Below is a small trained network, with its code and all its weights. Each question gives an input and a target symbol and asks what happens when units are switched off, that is, made to give their printed mean instead of their output.

import numpy as np


def w(rows, s, z=0):
    codes = np.array(rows[::2]) - 128.0
    scale = np.full(codes.shape[1], s)
    scale[-1] = z or s
    return codes * scale


def norm(h):
    return h / np.sqrt((h * h).mean(-1, keepdims=True) + 1e-5)


def f(y):
    return y / 2 * (1 + np.tanh(0.7978845608 * (y + 0.044715 * y**3)))


def softmax(a):
    e = np.exp(a - a.max(-1, keepdims=True))
    return e / e.sum(-1, keepdims=True)


def log_softmax(a):
    a = a - a.max(-1, keepdims=True)
    return a - np.log(np.exp(a).sum(-1, keepdims=True))


def net(x, mask):
    ids = ['ΛΩμπσφ'.index(c) for c in x.split()]
    T = len(ids)
    res = E[ids] + P[:T]
    u = 0
    for l in range(2):
        r = norm(res)
        for j in range(2):
            rows = slice(2 * j, 2 * j + 2)
            q, k, v = (r @ M[l][rows].T for M in (Q, K, V))
            z = softmax(np.where(np.tri(T) > 0, q @ k.T / 2**0.5, -1e9)) @ v
            o = O[l][rows]
            res = res + np.where(mask[u + j], z, o[:, -1]) @ o[:, :-1]
        u += 2
        y = f(norm(res) @ A[l][:, :-1].T + A[l][:, -1])
        res = res + np.where(mask[u : u + 4], y, B[l][:, -1]) @ B[l][:, :-1]
        u += 4
    return log_softmax(norm(res)[-1] @ U[:, :-1].T + U[:, -1])


Q, K, V, O, A, B = {}, {}, {}, {}, {}, {}
E = w([
[146,188,132,164,149],'Λ',
[99,84,49,122,161],'Ω',
[198,124,113,105,73],'μ',
[81,64,177,121,185],'π',
[59,195,150,65,120],'σ',
[104,137,254,203,121],'φ',
],0.0057)
P = w([
[166,133,118,157,209],'0',
[25,148,124,134,36],'1',
[84,150,140,139,99],'2',
[113,166,120,139,147],'3',
[138,169,146,146,172],'4',
[163,175,171,143,194],'5',
[177,187,187,141,218],'6',
[195,183,183,155,217],'7',
[210,181,197,157,232],'8',
[222,190,208,153,250],'9',
],0.0015)
Q[0] = w([
[145,132,132,157,154],'0.h1',
[168,100,128,145,153],'0.h1',
[29,3,64,96,165],'0.h2',
[11,141,78,18,121],'0.h2',
],0.015)
K[0] = w([
[147,106,123,139,114],'0.h1',
[145,129,133,103,108],'0.h1',
[47,47,123,169,228],'0.h2',
[5,184,62,75,141],'0.h2',
],0.017)
V[0] = w([
[2,164,122,201,208],'0.h1',
[109,106,96,192,125],'0.h1',
[171,130,138,15,98],'0.h2',
[99,238,139,143,145],'0.h2',
],0.0087)
O[0] = w([
[2,86,25,143,54,251],'0.h1',
[141,64,118,90,125,111],'0.h1',
[156,75,189,25,97,210],'0.h2',
[191,204,191,155,172,163],'0.h2',
],0.0052,0.0027)
A[0] = w([
[113,202,105,77,144,32],'0.n1',
[110,169,37,166,121,79],'0.n2',
[199,97,2,156,181,5],'0.n3',
[186,185,108,139,193,197],'0.n4',
],0.013,0.0014)
B[0] = w([
[147,155,152,65,151,160],'0.n1',
[254,164,73,148,172,254],'0.n2',
[7,96,164,98,51,183],'0.n3',
[131,88,32,129,144,187],'0.n4',
],0.0093,0.0053)
Q[1] = w([
[127,95,184,124,95],'1.h1',
[140,116,155,119,253],'1.h1',
[123,100,103,43,42],'1.h2',
[128,75,135,124,147],'1.h2',
],0.028)
K[1] = w([
[202,108,134,128,116],'1.h1',
[106,230,198,21,162],'1.h1',
[157,254,166,4,86],'1.h2',
[144,85,124,100,118],'1.h2',
],0.025)
V[1] = w([
[77,204,83,211,111],'1.h1',
[248,36,213,174,102],'1.h1',
[235,2,157,45,80],'1.h2',
[184,5,164,208,37],'1.h2',
],0.0052)
O[1] = w([
[197,125,196,152,223,75],'1.h1',
[113,143,2,191,61,77],'1.h1',
[206,188,74,227,244,164],'1.h2',
[192,118,45,214,120,5],'1.h2',
],0.0037,0.003)
A[1] = w([
[60,152,213,105,137,128],'1.n1',
[151,156,209,249,63,101],'1.n2',
[109,105,97,180,169,1],'1.n3',
[158,197,94,98,76,80],'1.n4',
],0.015,0.0058)
B[1] = w([
[139,142,129,59,215,254],'1.n1',
[72,247,126,124,89,225],'1.n2',
[102,110,243,173,154,163],'1.n3',
[127,93,199,110,62,181],'1.n4',
],0.016,0.0051)
U = w([
[247,141,57,174,153,99],'Λ',
[33,59,23,140,128,148],'Ω',
[172,75,202,101,22,145],'μ',
[83,72,234,230,186,1],'π',
[111,136,168,18,224,186],'σ',
[75,255,136,169,93,166],'φ',
],0.009,0.00096)

Each question gives the input, a string of symbols that net reads in full, and the target symbol t.
The units are the heads (2 rows each of Q, K, V and O) and the neurons (one row each of A and B). Each row of codes is followed by its name. A weight is (code - 128) times the scale printed after its matrix; where a second scale follows, it is the last column's (O, A, B and U).
mask holds one flag per unit, layer by layer, with each layer's heads first. A switched-off unit (its flag False) gives its mean, the last column of its rows in O or B, instead of its output. The means were averaged over made-up inputs and are rounded, as every weight is.
A unit's drop is (log p(t) with every unit on - log p(t) with that unit switched off) / (log p(t) with every unit on - log p(t) with every unit switched off).
The circuit of an input: a set's keep is (log p(t) with only the set's units on - log p(t) with every unit switched off) / (log p(t) with every unit on - log p(t) with every unit switched off). Starting from all 12 units, units are removed one at a time, each time the one whose removal leaves the highest keep (on an exact tie, the one counted first), for as long as the keep stays at least 0.8.
circuit, biggest first: the units of the circuit, biggest drop first
top k neurons: the k neurons with the biggest drops, biggest first
k most important neurons of layer l: the k neurons of layer l with the biggest drops, biggest first
heads that matter: for each layer, one digit per head in row order, 1 if its drop is at least 0.15 and else 0, layers parted by /
input π φ σ π Λ, target Λ: circuit, biggest first : 0.n2, 1.n2
input μ Ω Λ π Λ φ π μ, target μ: heads that matter : 11 / 10
input Ω Λ Λ Λ μ, target Λ: heads that matter : 01 / 01
input σ Λ μ Λ Λ σ Ω μ Λ φ, target φ: heads that matter : 11 / 11
input Λ φ φ π μ Λ, target μ: most important neuron of layer 1 : 1.n4
input Λ φ Λ Λ Λ φ Ω μ Ω, target π: heads that matter : 01 / 01
input π π σ π, target π: heads that matter : 01 / 00
input π Ω σ π π, target π: circuit, biggest first : 0.h2, 1.n3
input π μ μ Λ φ π φ μ, target Λ: top 4 neurons : 0.n3, 0.n4, 1.n3, 0.n1
input π φ φ μ Ω, target π: top 2 neurons : 0.n3, 1.n3
input π Λ μ Ω Λ φ, target φ: heads that matter : 00 / 01
input σ σ Λ Ω, target Ω: heads that matter : 11 / 01
input φ μ Λ Λ, target μ: heads that matter : 11 / 10
input σ μ σ μ, target μ: top 2 neurons : 0.n3, 0.n2
input Ω φ Ω μ π π π, target Ω: 3 most important neurons of layer 0 : 0.n2, 0.n3, 0.n1
input φ Ω μ π, target Ω: heads that matter : 00 / 10
input Λ π φ Ω, target Ω: 2 most important neurons of layer 0 : 0.n3, 0.n2
input σ π π Λ, target Λ: top 3 neurons : 0.n2, 1.n2, 0.n4
